Below are the code and all the weights of a small trained network. Each question names an input and a target symbol and asks about switching units off, where a switched-off unit gives its printed mean instead of its output.

import numpy as np


def w(rows, s, z=0):
    codes = np.array(rows[::2]) - 128.0
    scale = np.full(codes.shape[1], s)
    scale[-1] = z or s
    return codes * scale


def norm(h):
    return h / np.sqrt((h * h).mean(-1, keepdims=True) + 1e-5)


def f(y):
    return np.maximum(y, 0)


def softmax(a):
    e = np.exp(a - a.max(-1, keepdims=True))
    return e / e.sum(-1, keepdims=True)


def log_softmax(a):
    a = a - a.max(-1, keepdims=True)
    return a - np.log(np.exp(a).sum(-1, keepdims=True))


def net(x, mask):
    ids = ['ΞΨΩαβγεζλμπτφ'.index(c) for c in x.split()]
    T = len(ids)
    res = E[ids] + P[:T]
    r = norm(res)
    for j in range(2):
        rows = slice(3 * j, 3 * j + 3)
        q, k, v = (r @ M[0][rows].T for M in (Q, K, V))
        z = softmax(np.where(np.tri(T) > 0, q @ k.T / 3**0.5, -1e9)) @ v
        o = O[0][rows]
        res = res + np.where(mask[j], z, o[:, -1]) @ o[:, :-1]
    y = f(norm(res) @ A[0][:, :-1].T + A[0][:, -1])
    res = res + np.where(mask[2:14], y, B[0][:, -1]) @ B[0][:, :-1]
    return log_softmax(norm(res)[-1] @ U[:, :-1].T + U[:, -1])


Q, K, V, O, A, B = {}, {}, {}, {}, {}, {}
E = w([
[128,24,147,123],'Ξ',
[144,106,123,85],'Ψ',
[134,216,249,118],'Ω',
[137,122,112,92],'α',
[128,155,189,132],'β',
[144,47,138,91],'γ',
[161,81,147,8],'ε',
[140,173,206,80],'ζ',
[126,131,128,107],'λ',
[143,114,153,106],'μ',
[145,24,131,130],'π',
[121,165,61,190],'τ',
[132,2,152,105],'φ',
],0.0053)
P = w([
[146,148,73,148],'0',
[124,114,165,125],'1',
[123,114,105,158],'2',
[1,120,100,117],'3',
[160,88,193,76],'4',
[122,116,101,151],'5',
],0.0073)
Q[0] = w([
[124,117,138,155],'h1',
[198,165,116,162],'h1',
[155,175,120,127],'h1',
[164,73,116,123],'h2',
[85,153,100,131],'h2',
[255,123,115,164],'h2',
],0.009)
K[0] = w([
[136,148,92,138],'h1',
[182,166,137,199],'h1',
[166,159,116,134],'h1',
[106,97,114,95],'h2',
[157,152,138,133],'h2',
[2,94,188,123],'h2',
],0.01)
V[0] = w([
[105,193,180,71],'h1',
[148,215,76,137],'h1',
[54,11,112,81],'h1',
[94,4,169,72],'h2',
[112,89,43,195],'h2',
[106,59,153,196],'h2',
],0.0046)
O[0] = w([
[166,105,149,254,99],'h1',
[81,117,22,119,55],'h1',
[93,113,168,107,255],'h1',
[145,136,31,163,233],'h2',
[171,107,142,207,146],'h2',
[116,118,100,193,125],'h2',
],0.0051,0.0038)
A[0] = w([
[138,203,72,109,93],'n1',
[100,226,12,157,99],'n2',
[167,107,90,11,119],'n3',
[164,128,117,61,164],'n4',
[246,67,170,91,130],'n5',
[39,137,150,114,168],'n6',
[237,138,41,91,54],'n7',
[116,31,177,105,109],'n8',
[143,40,77,158,142],'n9',
[138,254,114,101,252],'n10',
[54,96,189,145,139],'n11',
[33,124,81,77,109],'n12',
],0.0057,0.0038)
B[0] = w([
[44,71,221,172,141],'n1',
[191,114,255,79,150],'n2',
[101,125,108,216,240],'n3',
[100,156,168,181,213],'n4',
[184,62,91,53,254],'n5',
[228,117,70,177,180],'n6',
[188,180,224,172,177],'n7',
[157,238,176,177,243],'n8',
[54,192,161,84,223],'n9',
[97,70,35,86,186],'n10',
[246,183,77,139,196],'n11',
[126,194,39,95,180],'n12',
],0.0038,0.0044)
U = w([
[95,97,184,226,219],'Ξ',
[94,198,162,158,106],'Ψ',
[178,175,64,154,2],'Ω',
[70,172,203,129,13],'α',
[158,116,44,207,150],'β',
[34,89,135,40,74],'γ',
[239,133,192,118,209],'ε',
[147,98,5,49,124],'ζ',
[88,166,129,73,34],'λ',
[108,193,149,151,47],'μ',
[67,31,71,152,193],'π',
[41,150,58,191,153],'τ',
[138,44,186,65,132],'φ',
],0.014,0.003)

Each question gives the input, a string of symbols that net reads in full, and the target symbol t.
The units are the heads (3 rows each of Q, K, V and O) and the neurons (one row each of A and B). Each row of codes is followed by its name. A weight is (code - 128) times the scale printed after its matrix; where a second scale follows, it is the last column's (O, A, B and U).
mask holds one flag per unit, heads first, then neurons. A switched-off unit (its flag False) gives its mean, the last column of its rows in O or B, instead of its output. The means were averaged over made-up inputs and are rounded, as every weight is.
A unit's drop is (log p(t) with every unit on - log p(t) with that unit switched off) / (log p(t) with every unit on - log p(t) with every unit switched off).
The circuit of an input: a set's keep is (log p(t) with only the set's units on - log p(t) with every unit switched off) / (log p(t) with every unit on - log p(t) with every unit switched off). Starting from the 12 units with the biggest drops (on a tie, the unit counted first), units are removed one at a time, each time the one whose removal leaves the highest keep (on an exact tie, the one counted first), for as long as the keep stays at least 0.8.
circuit, biggest first: the units of the circuit, biggest drop first
unit that matters most: the unit with the biggest drop
top k neurons: the k neurons with the biggest drops, biggest first
heads that matter: for each layer, one digit per head in row order, 1 if its drop is at least 0.15 and else 0, layers parted by /
drop of u: that unit's drop, to one decimal
input ε Ω Ξ, target Ξ: circuit, biggest first => [n8; n9]
input ε γ ε ε, target ζ: circuit, biggest first => [n6; n11]
input Ξ Ξ φ Ω, target τ: top 3 neurons => [n5; n10; n8]
input φ Ξ ε Ψ, target ζ: circuit, biggest first => [n3; n6]
input τ Ω Ξ ε, target ε: top 2 neurons => [n11; n6]
input α Ψ Ψ, target Ψ: unit that matters most => n7
input Ω Ξ φ ε ζ π, target π: heads that matter => 01
input Ψ π ε τ γ τ, target τ: heads that matter => 11
input γ π Ω, target Ω: circuit, biggest first => [n10; h1; n8]
input ε Ξ α, target α: top 2 neurons => [n2; n5]
input Ξ Ω π, target π: heads that matter => 11
input ε ε τ π ε β, target β: circuit, biggest first => [h1; n8]
input γ Ω ε ε λ ε, target ε: top 3 neurons => [n7; n5; n10]
input α φ Ψ, target Ψ: unit that matters most => n5
input π φ β λ, target β: top 2 neurons => [n6; n11]
input ε γ γ, target γ: top 3 neurons => [n9; n11; n6]
input ε φ γ γ, target ζ: top 3 neurons => [n6; n11; n9]
input ε ζ Ω, target Ω: top 3 neurons => [n10; n5; n9]
input ε γ π ε ε γ, target γ: top 2 neurons => [n9; n6]
input ε Ω ζ τ, target ζ: unit that matters most => h2
input ε γ Ω Ξ, target ζ: drop of h2 => 0.3
input ε μ π γ, target ζ: drop of n9 => 0.1
input Ξ λ φ ε Ω α, target α: drop of h2 => 0.1
input ε ζ π φ, target ζ: drop of n4 => 0.2
